In the rows, 128 means zero.
Here are made-up elements, facts about them, and rows of numbers that follow some of those facts. Name the element behind each unnamed row.

How the elements are related:
baner δ:726 Π:558 Λ:e
beklel δ:192 Π:645 Λ:a
bifon δ:192 Ξ:tefik pomes Π:205 Λ:c
braplak δ:726 Ξ:fabenas Π:482 Λ:a
brazun δ:726 Π:723 Λ:b
bretakis δ:114 Π:645 Λ:a
bribor δ:114 Ξ:pomes Π:645 Λ:a
brizovol δ:726 Π:645 Λ:a
brokle δ:114 Ξ:pomes Π:558 Λ:f
brosok δ:854 Π:558 Λ:f
bubogrus δ:726 Π:558 Λ:a
bubun δ:726 Π:558 Λ:d
buples δ:114 Π:723 Λ:b
dagrom δ:114 Ξ:plagrek Π:205 Λ:b
drapun δ:726 Ξ:fleploska Π:482 Λ:f
drotul δ:726 Ξ:tifel Π:558 Λ:a
fabenas δ:661 Ξ:pomes Π:205 Λ:c
fafle δ:703 Π:205 Λ:e
fibomo δ:114 Ξ:pomes Π:558 Λ:d
fladim δ:661 Ξ:pomes Π:205 Λ:a
flatrelok δ:114 Ξ:gomanis Π:723 Λ:c
fleploska δ:726 Ξ:pomes Π:645 Λ:a
flesem δ:726 Π:482 Λ:d
flogri δ:114 Ξ:plaborak Π:645 Λ:b
fufler δ:192 Π:645 Λ:b
gazu δ:854 Ξ:neski Π:482 Λ:c
gekli δ:726 Π:558 Λ:f
getidri δ:854 Π:205 Λ:b
giso δ:114 Π:558 Λ:c
gomanis δ:703 Ξ:tege Π:558 Λ:b
gotra δ:114 Π:205 Λ:d
grakos δ:114 Ξ:naflar Π:482 Λ:b
graro δ:114 Π:482 Λ:d
gridrur δ:114 Π:723 Λ:a
grizan δ:726 Π:558 Λ:c
grudrik δ:114 Π:558 Λ:e
gube δ:114 Ξ:plaborak Π:482 Λ:a
gubror δ:114 Π:645 Λ:d
gukis δ:114 Π:558 Λ:b
kegrus δ:661 Π:558 Λ:f
kisti δ:114 Ξ:gazu zezotris Π:558 Λ:d
klevi δ:661 Π:558 Λ:c
kligol δ:726 Π:723 Λ:c
kloskur δ:114 Π:205 Λ:b
klutun δ:661 Ξ:grudrik tege fabenas Π:558 Λ:f
lize δ:192 Π:205 Λ:b
loskel δ:703 Π:645 Λ:a
ludran δ:726 Π:482 Λ:b
lufi δ:114 Π:205 Λ:c
magam δ:114 Π:482 Λ:c
mozan δ:726 Π:205 Λ:a
muniri δ:114 Π:645 Λ:e
muvok δ:703 Π:558 Λ:a
naflar δ:192 Π:205 Λ:b
nekil δ:192 Π:558 Λ:c
neski δ:661 Π:645 Λ:c
niklim δ:114 Π:558 Λ:f
notrak δ:726 Ξ:fibomo Π:558 Λ:a
nozi δ:192 Π:558 Λ:f
nusto δ:703 Ξ:pomes tifel Π:482 Λ:b
nustor δ:661 Π:205 Λ:d
nutru δ:114 Ξ:pomes plagrek Π:645 Λ:c
pasko δ:703 Π:558 Λ:d
pasu δ:192 Π:558 Λ:b
pibi δ:726 Π:558 Λ:b
plaborak δ:703 Ξ:brokle Π:482 Λ:e
plagrek δ:114 Ξ:tege Π:558 Λ:c
plapak δ:114 Ξ:gukis Π:645 Λ:d
pliplen δ:114 Π:558 Λ:d
plotiros δ:703 Π:482 Λ:c
pomes δ:114 Π:558 Λ:d
poskobi δ:726 Π:205 Λ:b
rufletrum δ:192 Ξ:pomes Π:558 Λ:d
savus δ:703 Π:723 Λ:d
seza δ:192 Π:205 Λ:f
skatigrur δ:114 Ξ:pomes Π:558 Λ:f
skazim δ:703 Π:558 Λ:c
skiben δ:726 Π:645 Λ:c
skozan δ:114 Π:723 Λ:c
skubrudi δ:114 Π:558 Λ:b
skupa δ:114 Π:558 Λ:a
stifel δ:726 Π:205 Λ:c
susar δ:661 Π:558 Λ:a
taflude δ:661 Π:645 Λ:e
tagrek δ:114 Π:482 Λ:a
talos δ:114 Π:482 Λ:b
tazom δ:703 Ξ:drotul Π:482 Λ:c
tefik δ:726 Π:558 Λ:f
tege δ:726 Π:205 Λ:d
temus δ:854 Π:482 Λ:f
tifel δ:703 Π:723 Λ:f
trakil δ:114 Π:205 Λ:a
tregu δ:726 Ξ:nusto Π:558 Λ:a
treklek δ:726 Π:482 Λ:a
tubral δ:661 Ξ:gazu fabenas Π:645 Λ:a
vapa δ:661 Π:558 Λ:d
voplavon δ:114 Π:645 Λ:f
zezotris δ:114 Π:205 Λ:b
zigam δ:726 Π:645 Λ:e
zoneron δ:726 Π:482 Λ:e
zovus δ:703 Π:205 Λ:c

Some rows with their names:
[108 134 123 106 122 106 159  94 147 133 120 111 154 129 120 120 141 112
 126 124 101 128 118 123 123 118 119 109 124]: tazom
[162 107 131 113 119 107 119 132 139 150 146 134 126 119 149 124 129 128
 141 117 131 139 114 126 130 121 144 108 123]: nozi
[111 129 184 112 123 181 158 164 102 114 134 126 127 128 120 134 123 124
 123 170 100 140 120 125 146 145 110 118 141]: zigam
[ 91 222 159 141 116 105 152  96 130 116 126 112 125 153 131 138 121 118
 105 140 114 124 116 132 121 137 121 218 130]: bribor
[117 105 130 111 144 113 134 132 122 124 127 119 119 112 120 126 129 121
 144 120 121 126 126 126 122 122 143 114 126]: kloskur
[122 135 183 108 126 177 151 209 105 120 122 115 129 118 159 128 127 140
 136 175 117 125 111 130 131 140 122 163 129]: plapak
[113 109 116 112 131 117 120 127 114 116 121 113 120 115 118 119 125 125
 152 122 124 124 123 127 128 119 146 113 141]: fafle
[100 196 136 148 113 102 145  97 143 128 126 113 131 132 125 129 133 120
 110 146 131 119 120 130 122 115 118 227 126]: fibomo
[174 152 133 112 114 218 141 194 107 111 122 118 129 146 109 121 122 156
 122 132 135 123 113 128 122 181 116 122 121]: brizovol
[126 108 120 112 123 137 120 124 137 139 135 134 122 116 123 121 127 126
 140 116 115 143 117 126 121 119 121 116 126]: pibi
[128 109 111 110 137 121 139 137 115 122 124 127 127 118 115 125 122 121
 140 120 113 122 118 122 128 122 151 111 132]: lufi
[ 92 175 154 118 150 100 173  89 131 122 130 120 123 116 130 125 126 120
 111 150 115 122 129 129 124 122 106 132 131]: gube
[122 106 163 110 151 119 151 149  97 112 129 129 125 106 127 119 127 123
 147 176 155 126 118 132 123 123 134 111 135]: plotiros
[101 206 134 115 120 103 177  95 112 118 124 123 178 167 113 123 138 107
  99 120 130 127 118 128 119 121 116 113 117]: nusto
[164 117  97 115 119 171 119 152 122 131 125 129 124 137 119 121 138 134
 143 109 122 140 113 134 123 120 116 113 120]: grizan
[121 113 143 124 113 141 126 125 117 120 128 115 131 121 124 134 129 123
 130 121 100 123 121 121 128 128 121 107 129]: loskel
[134 110 138 110 129 127 125 140 153 156 140 133 123 115 172 126 126 132
 139 122 117 126 116 132 133 120 155 123 121]: brosok
[111 106 125 108 149 120 136 134 126 124 120 122 120 122 118 120 124 124
 138 119 124 127 131 125 123 134 143 105 130]: poskobi


The same elements again, as new rows of numbers:
Named rows:
[146 115 137 124 149 103 128 109  98 145  85 128 113 135 126 146 123 131
 115 126 139 114 116 132 175  98 151]: poskobi
[138 138 143  86 167 133 107 100 103 137 108 138 143 129  92 134 176 120
 118 139 144 146 129 133 158 111 153]: beklel
[127 110 138 115 159 111 137 108 116 136  98 122 130 140  98 146 138 129
 134 121 156 137 120 130 162  87 136]: plapak
[125 134 191  79  85 190  91 194 150  97 163  71 107 149 135 165 100  96
 120 126 114  86 168 148 112 195  68]: fleploska
[ 93 115 138 136  47 172 160 201 171  57 179 113 149 156 147 108  87 104
 118 111 120 110 139 142  91 203 105]: drapun
[122 125 134  96 163 129 108 109 112 134 101 118 124 129  97 144 166 123
 138 126 153 138 119 131 160 110 151]: bretakis
[ 89 117 134 107  61 195 140 170 161  52 174  92 145 138 128 139 142 118
 125 110 125 131 154 138  99 183 121]: gube
[116 136 195  75  88 189  90 187 165  84 161  74 102 151 127 167  94  97
 130 125 122  78 178 160 103 201  66]: bribor
[ 94 153 120 116  67 191 120 201 158 117 188 117 121 108 165 127 136 122
 123 117  99 138 135 138  69 242 112]: braplak
[149 133 121 147 140 100 144 101 115 139 115 143 156 126 111 116 138 148
 113 138 130 145 139 103 135  81 126]: nekil
[136 122 116 147 136 110 130  98  95 131 121 134 137 139 123 103 124 130
 126 125 144 115 114 108 143  87 163]: baner
[149 118 134 133 143  91 156 117 107 150  82 115 111 125 121 150 121 141
 112 129 139 124 126 119 170  90 135]: stifel
[185 241  75 146 144 106 104 151 176 244 141 150  21 111 150 183  74 110
 138 165  87 114 125 121 120 242 148]: tege
[135 130 136 116 163 105 136 105 110 137 107 145 150 142 101 126 144 124
 116 139 139 135 111 135 163 111 139]: fufler
[125 114 135 125 162 109 136 104 105 133 103 129 119 135 105 127 128 121
 146 130 160 113  96 141 146 104 147]: muniri
[152 130 136 118 161  89 130  82  99 138  83 141 126 126 110 138 149 131
 105 145 127 127 120 132 183  92 152]: naflar
[136 120 111 150 154  99 137  92 127 135 115 133 141 122 119 127 137 138
 120 143 127 142 133 106 132  67 115]: klevi
[122 115 136 116 154 113 134 109 113 140 100 122 124 133 109 144 141 127
 138 124 151 139 107 139 154 105 130]: gubror

Rows to name:
No name comes twice in this set of rows, the named rows included.
[188 228  55 161 145 119  94 136 194 221 180 176  58 126 140 154  76 102
 163 162  91 139 140 105  94 219 155]  gomanis
[100 105  91 155 110 124 189 124 137 122 122 130 161 116 112 115 157 149
 134 111 148 174 106 117 121 111 150]  magam
[129 122 117 114 146 136  95  93 112 134 116 126 122 122 114 129 159 142
 133 118 144 133 138 104 142  99 159]  skupa
[106 122 104 109 148 154 116 109 123 132 137 134 148 127 104 122 178 133
 143 113 157 159 126 114 127 110 160]  gridrur
[150 116 135 136 146  88 151 105 113 135  79 118 100 113 121 152 119 139
 128 136 139 126 125 131 165  87 126]  lufi
[113 115 186  96 102 154 124 167 152  85 147  88 120 162 126 148  84 110
 139 120 131  89 154 153 122 156  74]  flogri
[128 105 165 105  82 176 104 151 122  78 157  82 136 159 123 133 123 120
 105 108 133  94 182 115 129 124 109]  drotul
[130 119 168 100  74 185  93 167 137  72 171  69 126 155 130 146 104 113
 110 110 125  82 191 120 117 147  98]  tregu
[ 92 119  86 117 123 156 143 113 123 111 135 128 155 114 106 120 191 142
 131 111 144 171 112 121 122 134 182]  tagrek
[147 125 144 125 153  88 129  99 114 122  87 154 122 133 110 121 125 125
 107 149 132 113 116 139 181 112 148]  seza
[125 111 111 145 148 102 127 100 124 122 114 151 133 136 125 107 120 140
 138 110 140 116 125 118 141  99 150]  niklim
[153 182 142 127  97 138 134 186 196 150 170  98  75 148 135 178  49  97
 150 145 115  97 164 137  92 220  68]  nutru
[119 107 134 121 163 106 137 117 121 125  94 143 126 138 108 118 123 126
 140 128 158 123  99 141 157 110 142]  voplavon
[117 116 102 139 130 123 168 130 114 143 129 130 166 142 110 107 138 140
 125 120 154 162 117 104 131  90 132]  kligol
[126 117 110 145 163 106 116  94 133 113 116 154 140 132 120 111 131 133
 123 134 130 121 123 116 137  89 144]  kegrus

The same elements again, as new rows of numbers:
Known rows:
[126 122 108 178 117 129 125 203  74 127 154 115 107 149 121 128 124 124
 163 127 126 122 132 196 140 150 158 128 125 133]: kisti
[130 204 110 145 117 153 123 176  82 109 155 109 113 124 123 124 116 114
 211 152 124 190 123 179 138 124 133 109 126 114]: gazu
[129 121 177 152 117 124 122 171  72 124 141 128 179 131 116 120 142 126
 143 138 127 135 128 191 122 144 129 113 122 138]: tubral
[114 123 103 186 128 120 137 217  79 108 117 112 131 170 119 122 132 114
 205 121 121 143 130 159 120 118 181  97 126 229]: zezotris
[115 155 112 175 117 143 123 195  75 105 133 113 120 135 124 122 138 120
 215 125 120 182 124 169 123 117 158 100 124 181]: neski
[119 166 108 132 113 107 126 122 183 112 132 131 109 121 117 122 119 123
 130 115 136 138 121 100 127 112 124 115 122 114]: nekil
[171 118 103 101 117 125 123 117 100 108 125 117 113 122 142 129 116 125
 121 136 120 131 123 163 134 115 163 145 124 113]: gridrur
[116 124 105 132 120 106 132 118 136 114 120 128 113 133 131 117 152 123
 135 113 153 143 122 101 131 122 147 102 123 180]: lufi
[123 122 145 143 153 113 120 160 151 131 116 120 202 132 147 119 119 134
 140 116 131 118 155 134 128 121 116 164 179 176]: dagrom
[116 122 127 128 173 157 126 117 135 114 116 124 111 141 139 120 181 135
 127 112 136 129 128 129 124 123 142 110 125 173]: fafle
[113 128 219 116 174 103 128 118 115 118 121 140 157 126 128 120 154 140
 128 114 121 141 124 115 132 138 115 101 139 127]: bifon
[127 117 174 116 123 104 126 125  99 144 132 163 146 126 117 122 123 130
 120 136 126 113 121 128 131 186 110 105 123 117]: brokle
[122 122 101 141 139 107 134 122 100 175 118 111 125 153 162 146 137 139
 122 120 126 119 139 128 123 117 151 114 125 170]: gotra
[126 121 105 144 132 121 127 128 131 158 131 123 112 128 127 162 119 139
 122 117 122 118 132 118 128 119 123 150 130 115]: bubun
[115 126 105 141 141  99 148 125 159 119 118 111 118 134 147 148 122 139
 126 116 126 134 136 103 124 114 132  99 130 163]: lize
[165 122 163 108 112 124 124 119  94 140 157 140 153 125 118 118 126 127
 122 155 125 118 120 160 125 149 122 123 122 118]: gube
[112 138 119 144 157 137 124 116 178 110 130 119 113 126 129 132 128 130
 120 112 129 146 135 116 123 118 144 103 128 118]: zigam
[124 127 154  97 120 167 126 117 117 108 123 143 110 126 116 121 141 117
 125 159 123 136 118 122 126 122 116 103 125 119]: tazom

Rows to name:
No name comes twice in this set of rows, the named rows included.
[110 127 215 101 157 182 121 117 123 104 131 142 126 127 117 123 145 126
 124 139 123 114 120 177 123 121 114 117 126 114]  plaborak
[114 126 111 120 132 137 139 121 106 106 116 136 113 132 133 117 168 117
 134 115 163 141 121 105 124 121 125 103 125 188]  zovus

Now the same elements, written a new way:
Some rows with their names:
[123 198  86 126 160 141 101 144 131 110 121 141 114 138 127 142 168 117
 102 114 185 171  61 141 129 173 197 172  97  91  70 137 105]: drotul
[161 215 115 142 158 125 118 108 111  83 129 145  88 135 156 128 160 124
 136 125 158 151  55 109 105 175 163 167  95  54  52 122 112]: fleploska
[139 181 120 114 181 127 135 125 109  78 118 136 110 107 172 139 182 108
 133 131 166 181 102 131 140 155 154 141 112 101  63 117 101]: loskel
[141 223  96 152 138 137 127 117 135  99 156 127 114 163 148 144 147 133
 105 118 159 129  66 153 137 172 169 172 116  85  51 131  95]: tregu
[141 205 127 151 159 128 129 119 110 109 138 116  99  88 165 135 130 119
 132 150 165 169  93  98  99 156 182 143  96  30  80 121 146]: braplak
[142 164 126 122 145 130 122 142 135  61 117 129 114 113 163 131 199 106
 107 118 144 195  99 120 135 160 147 125 110 101  92 129 102]: grakos
[155 154 120 111 145 136 119 134 130  67 127 131 113 110 179 135 200 106
 110 121 140 188 108 123 134 158 149 118 114  85  78 121  99]: fufler
[137 168 126 116 187 119 141 130 120  91 132 135 105 133 197 156 184 109
 116 129 168 169 112 136 128 144 110 167 128 119  53 123  98]: plotiros
[117 175 106 122 173 129 129 148 133 103 133 128 132 118 155 144 165 116
 109 129 177 180 105 149 148 142 158 154 119 114  72 127 103]: giso
[144 168 115 112 175 132 130 124 111  86 130 143 114 116 185 133 187 122
 119 117 161 163 114 139 137 153 136 154 110 104  57 135  89]: gubror
[117 169 107 118 178 117 130 161 120  91 124 123 111 127 143 159 172 121
 120 128 178 178 112 141 143 135 168 145 120 104  78 123 112]: bubun
[148 228  90 154 161 104 111 134 139  82 131 125  97 146 116 130 130 130
 137 129 155 145  65 123 115 148 162 174 109  48  75 120 126]: rufletrum
[110 180 136 152 165 140 153 167 125 124 135  76  91  97 152 159 106 114
 107 181 171 171 132 112  96 137 158 144  84  44  90 126 164]: tege
[119 173 107 117 177 119 125 158 134  91 122 127 120 115 140 145 169 123
 123 126 171 176 115 147 145 133 156 149 122 108  76 129 108]: pliplen
[135 201  97 150 181 111  89 147 141 105 104 146  99 147 110 132 144 111
 120 120 173 167  59  98 107 150 151 195  96  67  70 134 117]: brokle
[119 166  99 121 177 126 126 156 135  95 126 120 120 116 135 155 165 105
 122 121 163 180 114 131 142 126 159 137 120 102  74 128 105]: nozi
[116 169 109 121 182 132 135 155 127  98 127 119 117 119 134 160 176 107
 118 123 164 178 118 131 143 125 169 139 119 101  74 127 109]: gekli
[149 203 109 149 173 123 129 137 113  72 127 129  73 139 131 142 174 115
 122 109 157 153  80 120 111 178 144 157  92  86  75 132 103]: tifel

Rows to name:
No name comes twice in this set of rows, the named rows included.
[166 210 116 146 132 107 110 128 139  47 125 137  87 147 137 122 178 112
 116 113 127 161  50 106 113 171 150 152 108  55  87 123 110]  nusto
[125 161 127 143 147 147 111 177 158 116 112 109 102 123 142 137 133  95
  72 159 166 195  89  99  86 170 153 160  70  50 100 140 156]  dagrom
[156 235 107 151 151 118 110 104 113  73 123 145  89 115 134 103 150 124
 138 123 153 145  46 112 114 188 178 153  83  42  68 126 112]  bribor

The same elements again, as new rows of numbers:
Some elements and their rows:
[124 114 132 111 115 103  82  69 116 186 144 187 137 176 131 183 139 114
 140 155 115  80 147  80 167 190 110 142 104  92 113 155 167 172 110 119
 117]: fafle
[131 111 130 130 154 123  78  75 103 180 119 188 155 159 112 162 162 106
 136 138 145  84 140 123 144 171 140  89 126  91  92 143 145 121 113 143
  99]: drotul
[142  82 127 127 116 121  96 102 125 179 121 179 166 165 121 168 160 126
 107 111 129  99 143 104 165 167 126 134 111  77  99 150 159 139  92 135
  96]: kligol
[140 105  99 130 125 117 108  89 117 166 135 175 149 154 114 162 155 120
 120 137 123  86 134 116 156 181 115 134  89  67  76 147 178 123 115 142
  89]: pliplen
[133  79 107 121 113 119 112  88 131 167 129 183 161 159 123 170 161 129
 128 121 125  96 152 104 159 166 129 127  93  76  91 148 163 118  91 150
  85]: nekil
[147  82 116 125 103 105  83  93 133 175 139 179 158 172 119 159 162 133
 116 131 114  91 153  88 166 183 130 130  93  77 106 161 151 156  83 133
  99]: zovus
[160 109  98 143 162 123  79  81 118 170  89 164 165 149  89  98 173 107
 114 119 115 116 154 126 137 180 151  47 105 105  75 143 128 167 138 109
  93]: nusto
[140 117 106 136 165 121  82  80 130 180  88 182 156 171 104 128 171 113
 128  94 136 111 126 106 149 177 128  81 136 141  93 126 123 178 135 108
 108]: braplak
[138  81 101 123 119 114  98  82 138 172 129 177 161 170 116 158 156 139
 112 114 113  97 144 103 161 172 130 130  99  72  96 147 160 132  95 141
  95]: skozan
[146 113 100 137 167 120  88  70 107 167 132 179 145 164 112 124 176 114
 136 122 127  85 132 121 135 176 148  52 115 116  87 135 131 111 122 150
  92]: brokle
[155  92 121 138 122 116 109 116 109 167 135 165 161 145 127 166 164 117
 103 136 139 104 138 126 156 174 117 131  97  79  81 152 178 123 102 141
  98]: pibi
[138  83 116 126 111 116  95 113 121 181 125 188 163 158  97 177 156 132
 121 116 128  96 142 103 155 160 126 127 108  72 101 146 158 119  83 147
  96]: klevi
[133  86 107 124 128 135  99  89 143 183  67 180 181 163  99 153 141 113
 108 101 124 120 147 105 165 165 115 134 118  85  86 137 165 189 132  98
 105]: brizovol
[127 101 117 120 121 124 105  94 119 177 131 184 157 158 113 174 150 124
 132 137 128  88 144 105 161 171 114 129 105  80  88 153 168 130 100 143
 100]: muvok
[146 112 113 135 147 113  84  83 112 168 115 175 154 161 110 132 169 122
 124 133 124  92 155 123 144 177 148  74 112  91  89 149 134 135 104 138
  98]: tifel
[141 103 117 134 126 117  99 113 111 176 130 172 153 145 107 164 151 122
 118 140 136  92 136 115 152 174 115 140  99  77  83 152 180 127 100 129
 103]: vapa
[134  93 115 128 126 127  96  88 138 181  88 176 171 163 103 164 149 117
 107 106 128 116 147 101 165 167 118 135 114  87  92 144 163 179 123 106
 102]: treklek
[143 130  98 145 172 116  92  79 104 163 142 174 134 159 120 131 179 116
 143 129 132  85 119 125 135 183 133  67 116 126  81 131 136 121 128 144
 100]: pomes

Rows to name:
No name comes twice in this set of rows, the named rows included.
[149  82 132 127 105 106  81  95 130 184 136 172 167 174 127 170 168 130
 108 127 120  99 139  96 167 176 134 139 110  77 108 157 154 151  91 137
  97]  stifel
[171  93 124 138 108 104  84 109 115 174 142 156 156 157 131 154 168 125
  94 146 132 107 141 108 159 182 129 137  90  71  88 162 169 155 104 127
 101]  poskobi
[146  94 107 135 126 122  98  97 128 175  84 177 170 156 106 152 148 113
  98 111 127 117 142 111 162 173 118 134 102  82  81 148 170 179 130  98
 105]  flesem
[146 102 133 130 108 111  79  89 121 189 133 173 157 170 123 176 158 122
 114 141 131  88 139  94 166 186 121 151 107  79 103 159 162 165 103 128
 109]  mozan
[112 109 136 114 128 121  93  80 104 189 128 197 139 166 138 202 135 104
 139 132 145  80 140 103 162 168 106 146 117  95 102 138 182 139 117 131
 112]  baner
[155  82  81 133 117 123 116  99 148 164  85 160 173 147 105 128 155 122
  95 109 113 128 153 117 156 174 123 115  79  82  69 139 169 182 138  98
  90]  fufler
[132 114  95 132 158 122  77  55 133 176  98 187 163 169  92 125 160 113
 127 109 120 101 144 101 148 177 141  82 114  99  89 137 137 169 144 110
  90]  gube
[165 100 113 128 128 126 118 121 109 157 167 157 135 158  96 123 168 140
 130  92 141 117  87  90 156 176 104  84  84 167  79 164 173 129  97 145
  79]  gomanis
[139 111  74 147 169 114 104 102 151 181  73 186 162 174 111 127 168 118
 133 105 108 104 130 109 151 173 108 100 149 132  90 104 111 200 130  99
 127]  tubral
[161  85 108 139 122 121 104 105 132 172  93 166 175 154 111 143 157 120
  86 113 123 127 143 119 160 172 125 126  99  78  77 143 169 170 125 108
 104]  ludran
[142 116  70 156 146  97 134 110 132 161 137 164 136 162 153 153 173 123
 133 153 102  76 132 132 149 179  98 157 130  90  81 109 133 133 110 144
 131]  kisti
[156 100 126 134 113 104  81 106 115 184 142 167 152 159 117 158 159 124
 107 150 125  90 135  98 158 189 123 135  93  73  91 165 166 160 108 114
 105]  nustor

